Here is a tiny trained network, its code and every weight. The questions are about switching its units off for an input and a target symbol, where a switched-off unit gives its printed mean instead of its output.

import numpy as np


def w(rows, s, z=0):
    codes = np.array(rows[::2]) - 128.0
    scale = np.full(codes.shape[1], s)
    scale[-1] = z or s
    return codes * scale


def f(y):
    return np.maximum(y, 0)


def softmax(a):
    e = np.exp(a - a.max(-1, keepdims=True))
    return e / e.sum(-1, keepdims=True)


def log_softmax(a):
    a = a - a.max(-1, keepdims=True)
    return a - np.log(np.exp(a).sum(-1, keepdims=True))


def net(x, mask):
    ids = ['ΓΛΠΨΩαδεζθ'.index(c) for c in x.split()]
    T = len(ids)
    res = E[ids] + P[:T]
    u = 0
    for l in range(2):
        q, k, v = (res @ M[l].T for M in (Q, K, V))
        z = softmax(np.where(np.tri(T) > 0, q @ k.T / 2**0.5, -1e9)) @ v
        res = res + np.where(mask[u], z, O[l][:, -1]) @ O[l][:, :-1]
        u += 1
        y = f(res @ A[l][:, :-1].T + A[l][:, -1])
        res = res + np.where(mask[u : u + 8], y, B[l][:, -1]) @ B[l][:, :-1]
        u += 8
    return log_softmax(res[-1] @ U[:, :-1].T + U[:, -1])


Q, K, V, O, A, B = {}, {}, {}, {}, {}, {}
E = w([
[154,142,155],'Γ',
[164,128,141],'Λ',
[210,76,85],'Π',
[115,178,192],'Ψ',
[165,131,141],'Ω',
[198,100,109],'α',
[181,115,125],'δ',
[141,155,171],'ε',
[9,99,97],'ζ',
[198,95,107],'θ',
],0.012)
P = w([
[167,140,108],'0',
[168,246,81],'1',
[173,142,164],'2',
[189,126,151],'3',
[202,116,149],'4',
[192,105,154],'5',
[201,103,144],'6',
[195,118,141],'7',
[195,102,142],'8',
],0.011)
Q[0] = w([
[201,105,255],'0.h0',
[33,66,183],'0.h0',
],0.0061)
K[0] = w([
[181,143,79],'0.h0',
[118,253,71],'0.h0',
],0.0066)
V[0] = w([
[125,65,76],'0.h0',
[68,221,254],'0.h0',
],0.009)
O[0] = w([
[77,140,148,4],'0.h0',
[234,69,4,94],'0.h0',
],0.011,0.002)
A[0] = w([
[217,55,124,121],'0.n0',
[143,121,91,121],'0.n1',
[77,171,157,80],'0.n2',
[183,124,141,254],'0.n3',
[117,128,99,114],'0.n4',
[108,248,150,152],'0.n5',
[52,102,119,112],'0.n6',
[86,104,143,135],'0.n7',
],0.011,0.0098)
B[0] = w([
[82,176,130,191],'0.n0',
[137,142,92,140],'0.n1',
[63,99,105,135],'0.n2',
[244,147,167,252],'0.n3',
[149,97,142,129],'0.n4',
[116,42,156,169],'0.n5',
[152,224,106,129],'0.n6',
[148,129,93,131],'0.n7',
],0.011,0.015)
Q[1] = w([
[225,106,214],'1.h0',
[1,79,90],'1.h0',
],0.008)
K[1] = w([
[82,120,2],'1.h0',
[152,224,182],'1.h0',
],0.01)
V[1] = w([
[229,127,165],'1.h0',
[197,255,41],'1.h0',
],0.0092)
O[1] = w([
[145,221,255,247],'1.h0',
[18,251,106,201],'1.h0',
],0.0095,0.016)
A[1] = w([
[33,197,90,69],'1.n0',
[85,184,203,211],'1.n1',
[17,217,81,3],'1.n2',
[14,155,100,86],'1.n3',
[227,139,151,253],'1.n4',
[42,212,174,182],'1.n5',
[2,172,134,56],'1.n6',
[85,197,142,196],'1.n7',
],0.0088,0.0051)
B[1] = w([
[174,156,200,180],'1.n0',
[94,164,68,250],'1.n1',
[189,141,236,193],'1.n2',
[112,226,170,148],'1.n3',
[2,122,131,221],'1.n4',
[158,27,52,253],'1.n5',
[170,176,138,176],'1.n6',
[142,23,32,220],'1.n7',
],0.0079,0.035)
U = w([
[62,85,2,62],'Γ',
[76,170,132,230],'Λ',
[192,46,128,37],'Π',
[250,165,154,110],'Ψ',
[68,177,126,202],'Ω',
[156,154,213,75],'α',
[105,232,231,158],'δ',
[149,106,39,201],'ε',
[154,136,135,2],'ζ',
[150,137,187,172],'θ',
],0.0065,0.0044)

Each question gives the input, a string of symbols that net reads in full, and the target symbol t.
The units are the heads (2 rows each of Q, K, V and O) and the neurons (one row each of A and B). Each row of codes is followed by its name. A weight is (code - 128) times the scale printed after its matrix; where a second scale follows, it is the last column's (O, A, B and U).
mask holds one flag per unit, layer by layer, with each layer's heads first. A switched-off unit (its flag False) gives its mean, the last column of its rows in O or B, instead of its output. The means were averaged over made-up inputs and are rounded, as every weight is.
A unit's drop is (log p(t) with every unit on - log p(t) with that unit switched off) / (log p(t) with every unit on - log p(t) with every unit switched off).
The circuit of an input: a set's keep is (log p(t) with only the set's units on - log p(t) with every unit switched off) / (log p(t) with every unit on - log p(t) with every unit switched off). Starting from the 12 units with the biggest drops (on a tie, the unit counted first), units are removed one at a time, each time the one whose removal leaves the highest keep (on an exact tie, the one counted first), for as long as the keep stays at least 0.8.
units of the circuit, in order: the units of the circuit, biggest drop first
unit that matters most: the unit with the biggest drop
top k neurons: the k neurons with the biggest drops, biggest first
top k neurons in layer l: the k neurons of layer l with the biggest drops, biggest first
input ε Ψ δ Ψ θ Γ, target ε: unit that matters most -> 0.h0
input Π Π α Ω Γ, target Π: units of the circuit, in order -> 1.h0; 0.h0; 0.n5
input Π ε Π θ Γ Ψ δ Ψ Γ, target Π: units of the circuit, in order -> 0.h0; 1.h0; 0.n5; 0.n2
input Ψ Ψ Ψ Ψ ε ε, target Ψ: top 4 neurons in layer 1 -> 1.n2; 1.n5; 1.n0; 1.n7
input Π Ψ δ, target Π: top 4 neurons -> 0.n5; 0.n2; 0.n3; 1.n1
input Π Ψ Π Π, target Π: units of the circuit, in order -> 0.h0; 1.h0; 0.n5; 0.n2
input δ Π Π Ψ Γ ε δ Π, target δ: units of the circuit, in order -> 1.n5; 1.n7
input Π Γ Ψ Ψ δ Ψ, target Π: top 4 neurons -> 0.n5; 0.n2; 0.n3; 1.n1
input ε Π Ψ θ ε, target ε: top 4 neurons -> 1.n5; 1.n7; 1.n1; 1.n4
input δ Ψ δ, target δ: top 4 neurons -> 1.n5; 1.n7; 0.n5; 0.n3
input ε Ψ Ψ Π Π Ψ, target ε: top 4 neurons -> 1.n5; 1.n7; 1.n1; 1.n4
input δ Ψ Ψ Ψ Γ ε θ Λ Ω, target δ: top 4 neurons -> 0.n3; 0.n5; 1.n5; 1.n7
input δ Ψ Ψ Ψ Γ, target δ: top 3 neurons -> 1.n5; 0.n3; 1.n7
input ε α Ψ Ω, target ε: unit that matters most -> 1.n5
input Γ Ψ Π δ Ω Ψ Ψ δ ε, target Γ: top 2 neurons -> 1.n2; 1.n0
input Π Ψ Γ Ψ ε ε ε Λ δ, target Π: top 2 neurons -> 0.n5; 0.n3
input δ Π Ψ Ψ Ω δ Ψ Ψ, target δ: top 3 neurons in layer 0 -> 0.n5; 0.n3; 0.n0
input ε θ Ψ Λ Ψ ε, target ε: top 3 neurons -> 1.n5; 1.n7; 1.n1
input δ Ψ Λ Π ε, target δ: top 2 neurons -> 1.n5; 1.n7
input Π α ε Π, target Π: units of the circuit, in order -> 1.h0; 0.h0; 0.n5; 0.n2
input Ψ Γ Ω α, target Ψ: top 3 neurons in layer 0 -> 0.n5; 0.n0; 0.n1
input Π ε ε Γ Ψ Ψ Π Ψ Ψ, target Π: top 4 neurons -> 0.n3; 0.n5; 0.n2; 1.n1
input Ψ ε Ω, target Ψ: top 3 neurons in layer 0 -> 0.n5; 0.n0; 0.n1
input Ψ δ Γ Λ Ψ δ ε δ, target Ψ: unit that matters most -> 0.h0
input Ψ Ψ Γ Ω Λ, target Ψ: top 3 neurons -> 1.n2; 1.n5; 0.n5
input Ψ Π ε Ω θ, target Ψ: top 4 neurons -> 1.n2; 1.n5; 0.n5; 1.n0
input Ψ Π Π Ψ α α, target Ψ: unit that matters most -> 1.h0
input Ψ Ψ Ψ, target Ψ: top 3 neurons in layer 0 -> 0.n0; 0.n5; 0.n1
